Below are the code and all the weights of a small trained network. Each question names an input and a target symbol and asks about switching units off, where a switched-off unit gives its printed mean instead of its output.

import numpy as np


def w(rows, s, z=0):
    codes = np.array(rows[::2]) - 128.0
    scale = np.full(codes.shape[1], s)
    scale[-1] = z or s
    return codes * scale


def norm(h):
    return h / np.sqrt((h * h).mean(-1, keepdims=True) + 1e-5)


def f(y):
    return np.maximum(y, 0)


def softmax(a):
    e = np.exp(a - a.max(-1, keepdims=True))
    return e / e.sum(-1, keepdims=True)


def log_softmax(a):
    a = a - a.max(-1, keepdims=True)
    return a - np.log(np.exp(a).sum(-1, keepdims=True))


def net(x, mask):
    ids = ['αδηθλξω'.index(c) for c in x.split()]
    T = len(ids)
    res = E[ids] + P[:T]
    q, k, v = (norm(res) @ M[0].T for M in (Q, K, V))
    z = softmax(np.where(np.tri(T) > 0, q @ k.T / 2**0.5, -1e9)) @ v
    res = res + np.where(mask[0], z, O[0][:, -1]) @ O[0][:, :-1]
    y = f(norm(res) @ A[0][:, :-1].T + A[0][:, -1])
    res = res + np.where(mask[1:17], y, B[0][:, -1]) @ B[0][:, :-1]
    return log_softmax(norm(res)[-1] @ U[:, :-1].T + U[:, -1])


Q, K, V, O, A, B = {}, {}, {}, {}, {}, {}
E = w([
[148,97,146,172,101],'α',
[134,121,62,133,71],'δ',
[147,97,152,183,98],'η',
[114,253,182,105,74],'θ',
[177,111,83,62,56],'λ',
[85,95,170,67,122],'ξ',
[172,118,123,61,186],'ω',
],0.0048)
P = w([
[3,152,58,169,217],'0',
[56,169,86,147,170],'1',
[83,166,97,135,141],'2',
[96,152,99,139,132],'3',
[103,138,102,137,119],'4',
[107,123,104,137,108],'5',
[112,105,104,133,99],'6',
[126,83,110,135,76],'7',
[126,74,105,138,78],'8',
[113,76,96,146,93],'9',
],0.0032)
Q[0] = w([
[68,203,134,102,200],'h0',
[67,1,98,137,46],'h0',
],0.0071)
K[0] = w([
[83,254,54,194,201],'h0',
[230,15,129,56,95],'h0',
],0.0043)
V[0] = w([
[253,208,109,161,213],'h0',
[118,32,110,58,239],'h0',
],0.003)
O[0] = w([
[22,87,101,17,62,3],'h0',
[151,211,195,2,53,113],'h0',
],0.0039,0.0023)
A[0] = w([
[168,185,89,101,106,250],'n0',
[200,140,175,128,119,124],'n1',
[157,46,78,174,136,166],'n2',
[99,117,125,233,80,135],'n3',
[232,132,182,139,128,111],'n4',
[137,93,70,103,199,130],'n5',
[148,209,128,60,73,194],'n6',
[64,143,91,139,35,222],'n7',
[207,153,178,107,123,251],'n8',
[125,176,49,166,126,194],'n9',
[75,99,228,87,155,172],'n10',
[85,54,231,104,203,41],'n11',
[99,138,181,221,70,64],'n12',
[113,255,187,130,134,156],'n13',
[77,173,204,172,71,120],'n14',
[104,104,150,86,39,250],'n15',
],0.0041,0.0011)
B[0] = w([
[96,89,155,174,153,225],'n0',
[118,174,108,131,149,168],'n1',
[85,138,197,123,137,247],'n2',
[113,138,126,41,131,254],'n3',
[149,174,85,157,147,185],'n4',
[148,114,158,33,74,166],'n5',
[115,101,114,151,166,218],'n6',
[134,115,182,103,139,236],'n7',
[4,186,97,104,166,198],'n8',
[195,132,196,165,57,235],'n9',
[176,143,70,141,126,195],'n10',
[152,187,98,183,115,189],'n11',
[130,123,60,73,128,221],'n12',
[155,57,147,148,45,204],'n13',
[171,77,87,108,172,204],'n14',
[130,164,129,130,200,214],'n15',
],0.004,0.0027)
U = w([
[49,135,171,141,178,45],'α',
[100,129,139,144,152,2],'δ',
[62,82,144,186,187,77],'η',
[76,150,183,206,55,182],'θ',
[201,49,138,125,62,179],'λ',
[183,205,38,208,181,159],'ξ',
[117,140,84,1,205,184],'ω',
],0.009,0.0042)

Each question gives the input, a string of symbols that net reads in full, and the target symbol t.
The units are the heads (2 rows each of Q, K, V and O) and the neurons (one row each of A and B). Each row of codes is followed by its name. A weight is (code - 128) times the scale printed after its matrix; where a second scale follows, it is the last column's (O, A, B and U).
mask holds one flag per unit, heads first, then neurons. A switched-off unit (its flag False) gives its mean, the last column of its rows in O or B, instead of its output. The means were averaged over made-up inputs and are rounded, as every weight is.
A unit's drop is (log p(t) with every unit on - log p(t) with that unit switched off) / (log p(t) with every unit on - log p(t) with every unit switched off).
The circuit of an input: a set's keep is (log p(t) with only the set's units on - log p(t) with every unit switched off) / (log p(t) with every unit on - log p(t) with every unit switched off). Starting from the 12 units with the biggest drops (on a tie, the unit counted first), units are removed one at a time, each time the one whose removal leaves the highest keep (on an exact tie, the one counted first), for as long as the keep stays at least 0.8.
units of the circuit, in order: the units of the circuit, biggest drop first
unit that matters most: the unit with the biggest drop
k most important neurons: the k neurons with the biggest drops, biggest first
drop when u is switched off: that unit's drop, to one decimal
input α λ λ α ω θ δ, target θ: 2 most important neurons	n14; n12
input θ δ ω δ η, target ω: 3 most important neurons	n3; n12; n13
input α ω θ λ α, target λ: units of the circuit, in order	n15; n3
input λ ω λ λ η, target λ: units of the circuit, in order	n12; n3
input δ α ξ θ η, target ξ: 2 most important neurons	n12; n13
input θ η θ θ δ η θ ξ α α, target ξ: units of the circuit, in order	h0; n4; n13
input θ η α ξ α, target ξ: units of the circuit, in order	n12; n13
input ξ ω λ λ θ θ, target λ: units of the circuit, in order	n13; n14
input α λ α, target λ: unit that matters most	n8
input λ α ω λ α, target ω: units of the circuit, in order	n3; n12; n13
input η λ ξ λ α η η ξ ξ η, target ξ: units of the circuit, in order	h0; n4; n12; n13
input θ δ δ, target λ: units of the circuit, in order	n9; n8
input ω λ ξ λ ξ θ δ, target θ: 2 most important neurons	n14; n2
input θ θ λ ξ ξ λ θ θ δ ξ, target ξ: most important neuron	n11
input ξ η ω η θ α θ, target λ: drop when n13 is switched off	1.7
input α λ λ, target λ: drop when n4 is switched off	0.1
input θ η θ ω α ω η, target ω: drop when n13 is switched off	0.0
input δ η λ η, target λ: drop when n11 is switched off	0.2
